Each row has a class, written as a number after it.
[ 58  32  12  29  33  32 -30   3 -23   0  22 -34 -10  43  -6   9  20  23
 -31 -38 -26   3  40 -13 -43  -8  50 -43  17  -1 -17   9 -17] => 8
[  6  34 -16  70  50  -2  57 -38 -22  16  35   3  -5 -17  16 -11  21  88
 -31   1 -11  63  49 -72 -36   2 -49 -18  36 -10  65  14  22] => 5
[ -7  -3   7 -18  14   2 -21 -38  17  -2  26  -8  25  37 -12 -49 -43 -13
   0 -32 -17 -11  -7  -6  42  24  33 -15  22 -13 -12 -39 -60] => 3
[ 55   1  16  13  15 -12  -6  -2 -16  -2  42 -14 -21  36 -17   8  14  24
 -55 -29 -15   6  41 -28  -6  -5  18 -63  24   3 -19 -18 -40] => 0
[ 35   5 -23  17  16  -4  -2  -4 -14  15  57  -8 -15  44   4  -4  -5  -9
 -47 -18  -9  15   5  30  -8  11  21 -53 -10   6 -41  16 -25] => 4
[ -8  25  19  20  40 -17 -29 -21  -4   9 -31 -47 -30  21 -18 -31   3  47
 -25  -9  -7  23  43 -23 -22  38  -4 -17   4 -37  -7  21  90] => 8
[-31   4 -15  29 -44 -66  82  23  15  27   5   2 -56 -29  16 -14   4  74
   1 -22   4   8  27 -59  -9   1 -28 -12  13 -37  89  17  25] => 7
[ 36  19 -24  16  39   6  14 -12 -26   3  17   3 -37  12  -8  24 -28  -2
  -9 -24   0   7  -9  -5 -13   5  19 -39  14 -16 -15   4 -36] => 3
[ -4 -22   6 -88   8 -46  30  19 -16 -24   9  14 -13 -22 -26  -2  19  20
  27 -20 -18  -6 -13  -2  29  43  -6 -59  26 -62  26 -24  51] => 1
[ -6  28 -70  19  65  10  45 -12   3  19 -30  10 -62  12  36  -9 -45  51
 -11  -2   7  13  23 -44 -28  43 -35  15  29 -36  55  26  52] => 3
[ 18  19 -20  68  33  22  14 -32  18  16   1  29  16 -22 -22 -21  35  51
 -24  10  35  44  50 -90 -44  -2 -25 -30  39  19  28  31  34] => 5
[ 27  13   4  35  35 -20   0 -17 -14 -16  32 -19 -15   3 -10  24  11  13
 -14 -23   2  13  36 -55 -19  -3  34 -51  22  10 -12 -10 -26] => 9
[ 45  15   1  24  25 -17   1   1 -28   3  64  -5   7  32 -25  18  12  -3
 -59 -42 -10  13  39 -12 -15 -20  16 -52   0   2 -35  -4 -45] => 2
[ 62  -4 -16   6  14 -11   9   2  -4   0  42 -14 -15  44 -16  -1  -3  27
 -33 -48  10   1  47 -41 -34   3  36 -74  10 -24 -37   5 -44] => 7
[-18 -10  28  10  19   6 -20 -51  12   5  18 -18  32  17 -10 -58 -22 -10
  50 -34 -12   9 -14 -22  49  25   5 -45  35 -31  38 -29 -61] => 9
[  3 -29   0 -26  10   8  -7 -42  16   2  17 -16  30  35  -2 -62 -35 -18
  55 -19  -4  -7 -24 -12  49  17  28 -47  18 -42  14 -45 -56] => 7
[ 20 -13   1  29  34  -7   1  -1 -38  11  28 -12 -29   2 -14  11  12   2
 -29 -29  -3  20  10 -18  -8   4  15 -29  10   0 -15   4 -19] => 6
[ 38  16 -21  10  20  18   1   5  -8  -3  22   5  -3  14 -34  11   7  -6
 -30 -37 -12  -5  23 -25 -11 -19  23 -62   3   0 -19 -17 -35] => 2
[ 47  34   9   5  15 -18  14  11 -28 -12  60   1 -29  30  -5  36  -4   5
 -55 -32  -6  -1  38  -7 -16  -2  26 -51  -7  -8 -42  -7 -60] => 3
[  3  -3   3 -22 -15 -12 -13 -33  15   6  21 -12   7  34 -17 -67 -13 -26
  50 -11 -19 -19 -16 -15  61  30  31 -47  22 -34   7 -26 -15] => 4
[-34 -24 -38 -10  40  -4  46 -34  20  11 -11   9  25  38  19 -45  36  13
   3  -9 -11  24   4 -38   2   7 -44 -20  13 -39  51  23   9] => 2
[ 37   6 -11  24  26 -13  -9   8 -11 -13  40 -13   4  30  -5  -6  24   1
 -42 -16 -13   5  29  -5 -15  19  19 -47   7   4 -45  30 -17] => 5
[-41  22 -28  18  32 -67  10  -7   0 -16  35 -25 -16  27  13 -36  19 -15
 -61  22  13  32  39 -41  35  41 -38 -23  16 -33  30  34  29] => 5
[ -4 -28  14 -82  -7 -42  29  23 -21 -36  36  16  -9 -28 -12  16  21  10
  50 -18  -3   2   6  -6  14  27  -8 -66  14 -50  31 -31  18] => 9
[-11 -43  16   3  29  20 -12 -40  10  29  20 -12  30  33 -18 -81 -18  -4
  42 -49 -20  -4 -23 -14  52  18   9 -36  29 -26  25 -51 -76] => 6
[ 53  14  -7  17  24   3   6  -3  -6 -10  57   3  22  31 -14 -16  12  19
 -42 -22 -11  11  46 -33 -20   8  19 -54  16   8 -24   4 -37] => 5
[ 11 -29  10 -99 -31 -48  37  34 -13 -17  23  17 -41 -24 -19  -5   4  19
  27 -11  -9   3   6 -11  19  21 -11 -62  27 -46  30 -26  46] => 0
[ 15  -5  38   7   4   0  -8 -39  23  10  51 -25  51  59 -15 -81 -14   2
  29 -55 -23   9   4 -26  45   7  13 -46  33 -31  18 -30 -84] => 8
[  6 -40  -1 -89 -22 -52  37  26   1 -17  41  13  -1 -21 -19   4  27  18
  39 -19 -15   5   2  16   9  29  10 -59   6 -55   9 -19  31] => 7
[  8 -21  17 -83 -16 -36  24  37 -16 -20  36   3  -9  -3 -19 -11  14  16
  40 -40 -18   7   3  11  12  23   2 -60  20 -55  29 -15  25] => 8
[ 14 -32  12 -90 -31 -45  32  36  -5 -15  24  16 -33 -19 -18  -8   4  24
  27 -18 -17  -7   3  -3  24  21  -5 -63  24 -38  24 -38  30] => 0
[ 34  20  22  33  40  -5 -10 -22 -25  12  48 -29  -7  16 -20  12   9  24
 -60 -27 -14  19  23  -7 -24  -7  14 -27  16  -9 -25  -5 -17] => 1
[  5  12 -60 -21  30  17  29   1  19  -5 -39  32   3  40 -11 -27  46  30
 -16 -11   1 -24  45 -73 -22  17 -13 -54  14 -34  45  12  49] => 2
[  7 -30  -1 -81 -16 -31  36  23 -19  -5  32  22  -4 -17 -27  -4  15 -10
  33 -22 -21  -7  -6   5  18  10  -7 -61   1 -50  19 -24  28] => 2
[-58  -5 -66   8  61   8  -1   1  14  31 -65  -8 -54  11  11 -54 -19   3
 -14 -16   1  21  -9 -25  16  68 -18 -10  29 -28  57  48  59] => 6
[ 21  -5  -5  27  25   3 -11  -2 -17  12  39 -23 -24  20   5 -15  10  -3
 -28 -28 -12   0  17 -17  -4  11  25 -28  -2  -3 -46   0 -23] => 6
[  1  -5  38 -12  37   9 -20 -57  -2  22   1 -21  26  35 -35 -68 -16   0
  30 -32  -9   2 -21 -17  40  25   3 -51  40 -58  28 -26 -32] => 1
[ 13 -17  47 -13   6  -2 -12 -36   0  20  45 -32  28  50 -18 -78 -19   0
  33 -46 -19   5  -4 -10  40  11   7 -61  24 -51  31 -35 -56] => 8
[  8  52 -13  25  -1 -54  42  -9 -54  28   4  -1 -61  30  23  -1  -1  -4
  -9   7   7  41   5 -15  -4  34 -21 -15  17 -47  44 103  51] => 4
[ 50  -2 -26  20  23  -8   2   2  13  -7  42 -24 -15  30 -14  16   3   6
 -27 -31  -6  -2  39 -26 -18   1  36 -41   7 -11 -33  -6 -49] => 7
[ 39  27  -9  11  22  21 -19   9 -22 -19  42 -12  -8   7  -1  -4   8   8
 -33  -7   3   9  37 -19 -28  -1  32 -61   9   9 -44   2  -8] => 5
[-37   9 -29  36 -34 -16  21 -21  30  14  10  -6 -22  -7  10 -36  70  55
 -27   6 -33   8  15 -35  -2  20 -18 -20  -2 -20  12  29  65] => 4
[ -6 -48   1 -77  -4 -41  34  27 -26  -7  31  21 -17 -24 -34 -11  29  18
  40 -36 -10  -1  -4  -9  19  26  -2 -53  22 -49  30 -34  25] => 6
[ -3 -29 -16 -85 -37 -50  36  31 -10 -12  25  26 -18  -9 -24  -6  27   6
  44 -17 -22  -4 -23  30  22  34   5 -57  10 -45  20  -1  44] => 4
[  5 -11  -2 -91 -13 -44  37  17 -22 -30  27  35 -13 -15 -30  17  -2   9
  19 -24  -5   1  -5  -2   9  24  12 -43  20 -40   8 -15  15] => 3
[ -48  -14  -67   28   73  -28   27  -47   31  -29  -64   -5  -29  -32
   -7   13   -6   20  -23   37   17   26   24 -114   10   38  -12   17
   34   21   68  -11   86] => 9
[ 41  -4 -26 -14  21   3   5   7   2   1  25 -13 -26  11 -13  11  -9   1
  -3 -18   0   9  14   8 -22  16  22 -55  -4 -31 -31   5  -5] => 7
[  5 -44 -17 -94 -18 -50  47  28  -7 -27  20   9 -28 -26 -17  14   4  11
  46 -13  -9  -1  -6  -2  16  28   6 -53   8 -61  24 -23  34] => 7
[-12 -14  25  -6   7  16 -11 -44  21  -6  36  -5  44  24   1 -65  -8  -4
  37 -33  -9   0  -3 -32  48  20   5 -69  21 -28  25 -48 -72] => 9
[ -1 -17   7 -82 -17 -50  45  19 -17 -19  35  33 -17 -26 -26  13  -1  11
  30 -25  -9   4 -14  11  15  24  -2 -47  12 -46  11 -20   9] => 3
[  6  50   1 -15   6 -28  38  -6   4 -10  24  30  12  19   5  -9  62  56
 -29  15   9  40  62 -51 -26   3 -37 -23  32 -24  30  23  49] => 0
[ 49   9  32   6  32 -19 -13 -17 -41  -4  30  -7   3  30 -35  19  19  -1
 -51 -28   0   6  23 -29   1  13  18 -53  23 -20 -13   6 -23] => 1
[ 10  -1 -67  21  43  13  26   5  29 -29   3  -3 -27 -18  10  18  -9  80
 -11 -14  25   6  68 -93 -30  -4   8 -15  31   4  16 -56  13] => 7
[ 10 -11   1 -14 -11   7 -14 -31  11  15  12   1   6  23 -27 -65 -19  -8
  59 -26   0 -15 -18 -23  45  17  27 -59  32 -28  16 -31 -26] => 4
[-40  -7 -94   2   6 -40  50   3  47  -9 -16 -40 -78 -13   5 -34  10  77
   1 -22 -29 -14  30 -81  -2  41 -11 -19  30 -71  46  -5  74] => 7
[ 52  30   7  26  19   1  -7   8 -19   4  44 -34 -36  28  -9  -2 -13   3
 -18 -37  -7   6  34 -30 -11  -5  32 -52  20 -15   1  -3 -28] => 8
[  4 -40   0 -81  -7 -57  42  23 -24 -30  33  12 -18 -46 -33  -4   6  15
  47  -3  -7   6  -1 -17  16  23  -4 -53  26 -41  27 -31  52] => 5
[  3 -19   6 -15  21  15  -5 -40  14  10  18   3  45  37 -27 -66 -32 -25
  29 -40 -15  -5  -9 -27  57   7   2 -54  20 -28  24 -48 -69] => 2
[  6 -26 -15 -11  23   5   0 -43  15  24  12 -25   3  24  -5 -62 -64 -25
  41 -22 -18   2 -37  -7  53  33  33 -50  24 -38  38 -32 -45] => 7
[ -5 -24   2 -79  -5 -49  43  23 -15 -22  22  22 -31 -23 -18  22 -11   4
  25 -23 -15  -2  -9   8  23  29  -2 -31  14 -41  21 -24   6] => 3
[-11  10 -25  21   5 -30  44   4  27 -12 -14   0 -22  22  21 -30   2  47
 -15 -41   7  33  48 -97   2  33 -34  -6  40 -23  42  61  11] => 8
[ -4 -10  16 -71  -2 -49  28  22 -25 -14  23   4 -20 -25 -13  -1  11  12
  32 -20 -15  -2 -16   7  27  31  -5 -45  25 -60  22 -17  39] => 1
[ 39  -8  12  28  36   8  -4  -6 -35  21  21  -6 -23  18 -27   1  21   5
 -26 -39   4  11  19 -33 -22  -4  30 -63  11   0 -13   3 -35] => 6
[ -7 -17   0 -97 -13 -42  36  27  -9 -27  30  31 -16 -22 -12  13  -2  10
  22 -15 -13  -7  -6  18  15  31   6 -41   3 -38  -1 -29  26] => 3
[ 10 -30  -8 -87 -12 -26  39  22 -22  -9  20  30 -13 -35 -34   5   8  -9
  40 -15 -19  -5 -12  -1  22  17 -10 -66   2 -50  26 -31  49] => 2
[-40 -11 -78 -16  47 -31  49 -10  37 -11  23  14   9  41  16 -51  15  20
 -51  -6  -3  20  31 -57  14  46 -32  12  16 -17  21  10  25] => 6
[ 14   3  24  -4  36  13 -25 -39  13  11  25  -7  54  44 -20 -61  -7   2
  17 -33 -14 -15  -8  -9  41  20  17 -37  41 -30  16 -44 -52] => 1
